Here is a tiny trained network, its code and every weight. The questions are about switching its units off for an input and a target symbol, where a switched-off unit gives its printed mean instead of its output.

import numpy as np


def w(rows, s, z=0):
    codes = np.array(rows[::2]) - 128.0
    scale = np.full(codes.shape[1], s)
    scale[-1] = z or s
    return codes * scale


def norm(h):
    return h / np.sqrt((h * h).mean(-1, keepdims=True) + 1e-5)


def f(y):
    return np.maximum(y, 0)


def softmax(a):
    e = np.exp(a - a.max(-1, keepdims=True))
    return e / e.sum(-1, keepdims=True)


def log_softmax(a):
    a = a - a.max(-1, keepdims=True)
    return a - np.log(np.exp(a).sum(-1, keepdims=True))


def net(x, mask):
    ids = ['αβδεζηθλξστψω'.index(c) for c in x.split()]
    T = len(ids)
    res = E[ids] + P[:T]
    r = norm(res)
    for j in range(2):
        rows = slice(3 * j, 3 * j + 3)
        q, k, v = (r @ M[0][rows].T for M in (Q, K, V))
        z = softmax(np.where(np.tri(T) > 0, q @ k.T / 3**0.5, -1e9)) @ v
        o = O[0][rows]
        res = res + np.where(mask[j], z, o[:, -1]) @ o[:, :-1]
    y = f(norm(res) @ A[0][:, :-1].T + A[0][:, -1])
    res = res + np.where(mask[2:14], y, B[0][:, -1]) @ B[0][:, :-1]
    return log_softmax(norm(res)[-1] @ U[:, :-1].T + U[:, -1])


Q, K, V, O, A, B = {}, {}, {}, {}, {}, {}
E = w([
[200,101,144,152],'α',
[148,120,157,231],'β',
[219,154,171,160],'δ',
[252,73,155,139],'ε',
[148,72,135,208],'ζ',
[204,118,170,219],'η',
[197,73,132,116],'θ',
[197,87,153,218],'λ',
[155,109,138,162],'ξ',
[167,67,126,157],'σ',
[202,25,122,192],'τ',
[214,67,137,166],'ψ',
[230,78,162,197],'ω',
],0.0033)
P = w([
[110,152,90,118],'0',
[111,196,178,148],'1',
[103,138,167,120],'2',
[254,219,115,188],'3',
[85,131,145,100],'4',
[189,18,185,167],'5',
],0.0091)
Q[0] = w([
[172,144,41,131],'h0',
[2,210,73,65],'h0',
[124,177,115,133],'h0',
[202,101,100,177],'h1',
[93,77,222,118],'h1',
[167,110,97,152],'h1',
],0.013)
K[0] = w([
[171,102,255,148],'h0',
[207,170,105,189],'h0',
[174,82,112,186],'h0',
[78,82,213,83],'h1',
[67,161,10,91],'h1',
[87,46,199,112],'h1',
],0.0097)
V[0] = w([
[175,87,102,216],'h0',
[155,5,114,140],'h0',
[233,116,143,70],'h0',
[121,158,185,255],'h1',
[33,60,94,146],'h1',
[61,240,147,120],'h1',
],0.0087)
O[0] = w([
[221,63,202,74,252],'h0',
[237,183,212,122,80],'h0',
[188,104,146,233,59],'h0',
[38,75,200,25,191],'h1',
[205,246,102,2,117],'h1',
[31,101,22,102,145],'h1',
],0.0076,0.0021)
A[0] = w([
[107,198,77,62,159],'n0',
[120,109,175,188,130],'n1',
[171,140,215,79,65],'n2',
[126,177,115,200,56],'n3',
[71,145,95,163,75],'n4',
[254,201,152,138,162],'n5',
[81,136,56,152,36],'n6',
[164,254,144,47,1],'n7',
[114,140,109,219,77],'n8',
[132,157,181,85,78],'n9',
[212,227,126,160,69],'n10',
[100,191,175,93,138],'n11',
],0.0095,0.0038)
B[0] = w([
[109,195,83,154,181],'n0',
[143,154,97,99,184],'n1',
[143,95,67,121,204],'n2',
[239,122,93,103,151],'n3',
[190,100,90,127,157],'n4',
[22,119,162,142,253],'n5',
[191,111,129,148,158],'n6',
[200,218,192,75,183],'n7',
[239,164,89,105,173],'n8',
[178,126,65,143,165],'n9',
[3,149,132,135,194],'n10',
[196,102,51,111,165],'n11',
],0.0077,0.0071)
U = w([
[237,128,50,158,140],'α',
[53,127,77,50,189],'β',
[77,47,52,201,111],'δ',
[182,125,172,250,63],'ε',
[180,209,88,21,8],'ζ',
[53,54,152,88,201],'η',
[103,216,86,230,104],'θ',
[183,47,110,40,23],'λ',
[88,184,6,129,104],'ξ',
[51,238,129,112,175],'σ',
[167,181,226,99,253],'τ',
[41,131,191,196,216],'ψ',
[173,30,202,139,81],'ω',
],0.014,0.0021)

Each question gives the input, a string of symbols that net reads in full, and the target symbol t.
The units are the heads (3 rows each of Q, K, V and O) and the neurons (one row each of A and B). Each row of codes is followed by its name. A weight is (code - 128) times the scale printed after its matrix; where a second scale follows, it is the last column's (O, A, B and U).
mask holds one flag per unit, heads first, then neurons. A switched-off unit (its flag False) gives its mean, the last column of its rows in O or B, instead of its output. The means were averaged over made-up inputs and are rounded, as every weight is.
A unit's drop is (log p(t) with every unit on - log p(t) with that unit switched off) / (log p(t) with every unit on - log p(t) with every unit switched off).
The circuit of an input: a set's keep is (log p(t) with only the set's units on - log p(t) with every unit switched off) / (log p(t) with every unit on - log p(t) with every unit switched off). Starting from the 12 units with the biggest drops (on a tie, the unit counted first), units are removed one at a time, each time the one whose removal leaves the highest keep (on an exact tie, the one counted first), for as long as the keep stays at least 0.8.
circuit, biggest first: the units of the circuit, biggest drop first
top k neurons: the k neurons with the biggest drops, biggest first
which heads matter: for each layer, one digit per head in row order, 1 if its drop is at least 0.15 and else 0, layers parted by /
drop when u is switched off: that unit's drop, to one decimal
input ξ σ θ β, target θ: which heads matter -> 10
input η λ ε δ ξ α, target ξ: circuit, biggest first -> [h0]
input δ δ τ β ξ, target δ: which heads matter -> 00
input ζ τ ε σ σ ω, target σ: which heads matter -> 11
input δ η τ λ ε, target δ: which heads matter -> 00
input σ α α, target σ: which heads matter -> 01
input ψ ζ ψ ζ τ, target ψ: which heads matter -> 01
input α α β ψ ξ, target α: which heads matter -> 01
input λ η σ, target λ: which heads matter -> 00
input α α η η τ ε, target τ: circuit, biggest first -> [h1, n5]
input ξ τ α τ ξ η, target ξ: which heads matter -> 11
input α σ α α σ ψ, target σ: which heads matter -> 11
input τ ε ψ τ ψ, target τ: which heads matter -> 11
input δ ξ τ ξ β τ, target β: circuit, biggest first -> [h0]
input η α ε, target η: which heads matter -> 01
input σ λ σ, target σ: circuit, biggest first -> [h1, n5]
input ε θ ω τ ψ α, target ψ: which heads matter -> 10
input ζ ω ε α ξ, target ζ: which heads matter -> 01
input ψ ω α θ θ τ, target θ: top 2 neurons -> [n10, n5]
input α ε ω σ, target ω: circuit, biggest first -> [h1]
input θ λ λ, target θ: top 2 neurons -> [n10, n5]
input ξ σ ξ θ, target ξ: drop when n5 is switched off -> 0.1
input θ ζ τ δ σ ε, target σ: drop when h1 is switched off -> 1.0
input ε β α τ β λ, target β: drop when h0 is switched off -> 0.4
input η λ ε ζ α, target η: drop when h1 is switched off -> 0.3
